[ 98 140 130 143 145]
130
[145 139 147 145 147 152]
147
[149 139 149 125 132 121 137]
149
[131 122 128 106]
128
[142 143 115 155]
115
[125 112 127 124 105 119]
127
[136 102 104 122 126]
104
---
Input: [126 103 119 119 112 136 132]
Output: 136, 132

Input: [115 123 104 141 128]
Output: 141, 128

Input: [157  98 110 116 114 152]
Output: 157, 152

Input: [106 137 127 138]
Output: 138, 137

Input: [142 114 149 130 125 148]
Output: 149, 148

Input:
[[139 148 118 121 113 124]
 [149 139 140 116 105 124]]
Output: 149, 148

Input:
[[131  98 100 114]
 [107 138 109 142]]
Output: 142, 138

Input:
[[136 136 127 134 138 133 138]
 [122 122 130 122 136 158 132]
 [147 125 139 126 130 108 119]]
Output: 158, 147

Input:
[[132 137 156 132 101]
 [141 138 109 120 139]]
Output: 156, 141
---
113,127,120,148,105,118 -> 148, 127

155,128,113,121 -> 155, 128

153,140,120,139 -> 153, 140

134,151,119,113,143
135,152,114,111,139
-> 152, 151

130,136,105,128,107 -> 136, 130

105,127,120,153 -> 153, 127
---
[140, 108, 127, 152, 146, 150, 147] ⇒ 147
[132, 130, 129, 100, 142, 138, 128] ⇒ 128
[134, 120, 129, 154, 124, 139, 137] ⇒ 137
[115, 123, 136, 104, 102] ⇒ 102
[136, 112, 104, 145, 123, 134, 128] ⇒ 128
[157, 122, 128, 134, 127, 118] ⇒ 118
---
157	133	140	117 -> 157, 140

135	144	150	112	139	131	108 -> 150, 144

156	103	132	101	104	109
119	152	124	141	153	121
129	105	132	114	154	122
-> 156, 154

146	101	147	104 -> 147, 146

143	123	106	129	137	132	112
105	133	136	133	120	116	134
-> 143, 137

127	114	152	158 -> 158, 152

155	128	99	133	143 -> 155, 143

105	129	121	135	114	109 -> 135, 129

138	144	151	147	140
137	137	153	135	141
-> 153, 151

126	136	141	148	156	106
106	129	141	131	139	125
-> 156, 148
---
[121 150 133 117 147] >> 133, 150

[129 119 120 122 156] >> 120, 156

[128 117 106 157 150 112 129] >> 157, 157

[136 135 101 102 106 151 117] >> 102, 151

[152 154 140 119 108] >> 140, 154

[[135 141 126 140 137]
 [140 123 131 103 127]
 [142 148 127 103 150]] >> 131, 150

[134 119 107 143 111] >> 107, 143

[151 135 115 133 138] >> 115, 151
---
[[142 114 102 116 123 117]
 [142 134 109 150 138 147]
 [142 153 138 116 123 147]] | 114

[[133 105 127 151 132]
 [135 144 125 130 103]
 [120 127 117 119 131]] | 105

[[135 121 111 143 130 143 124]
 [124 124 134 119 128 128 134]
 [137 116 112 137 149 131 105]] | 121

[[115 125 104 122]
 [112 128 120 156]
 [129 134 130 132]] | 125

[[112 133 130 138 119 140 146]
 [106 139 132 133 119 141 144]
 [101 140 132 138 119 145 156]] | 133

[[123 120 127 157]
 [113 119 150 132]
 [140 129 107 143]] | 120
---
[114 153 133 125 133] 153, 114
[135 116 133 155 131] 155, 116
[124 113 118 100] 124, 100
[110 106 147 103 155 125] 155, 103
[137 129 126 105 125 142] 142, 105
[127 135 110 153] 153, 110
[149 108 148 123 153] 153, 108
[129 132 130 131 106 109 120] 132, 106
[118 125 103 151 135] 151, 103
[113 139 104 129 148 152] 152, 104
---
[128 139 101 138 124] → 139, 101

[130 143 105 141 139 104] → 143, 104

[[112 148 140 104 147 115]
 [149 110 106 146 120 138]] → 149, 104

[127 119 127 108 128 106] → 128, 106

[103 118 137 110 132 129] → 137, 103

[[137 129 107 116 117 111]
 [138 132 103 102 115 111]] → 138, 102

[[129 133 121 155 135 151 110]
 [132 125 108 149 138 143 123]
 [122 132 115 152 132 149 123]] → 155, 108
---
[[115 151 122 137 122]
 [120 138 134 128 129]
 [124 134 144 144 127]]	129

[[129 115 101 119 148]
 [115 141 145 120 139]
 [123 121 129 124 120]]	123

[114 122 133 146 150]	133

[150 128 127 137 129]	129

[[120 135 137 123 136 118 115]
 [139 111 115 119 137 145 120]
 [131 138 111 127 150 130 133]]	130

[114 147 119 132 126 112 104]	119

[142 126 133 125 105]	126

[103 118 138 145 127 109 140]	127
---
99	125	145	131 Answer: 125
156	147	141	122	135	125 Answer: 147
142	102	155	134 Answer: 102
116	133	152	101	151 Answer: 133
136	117	119	135	104	145 Answer: 117
114	127	115	144	101	120 Answer: 127
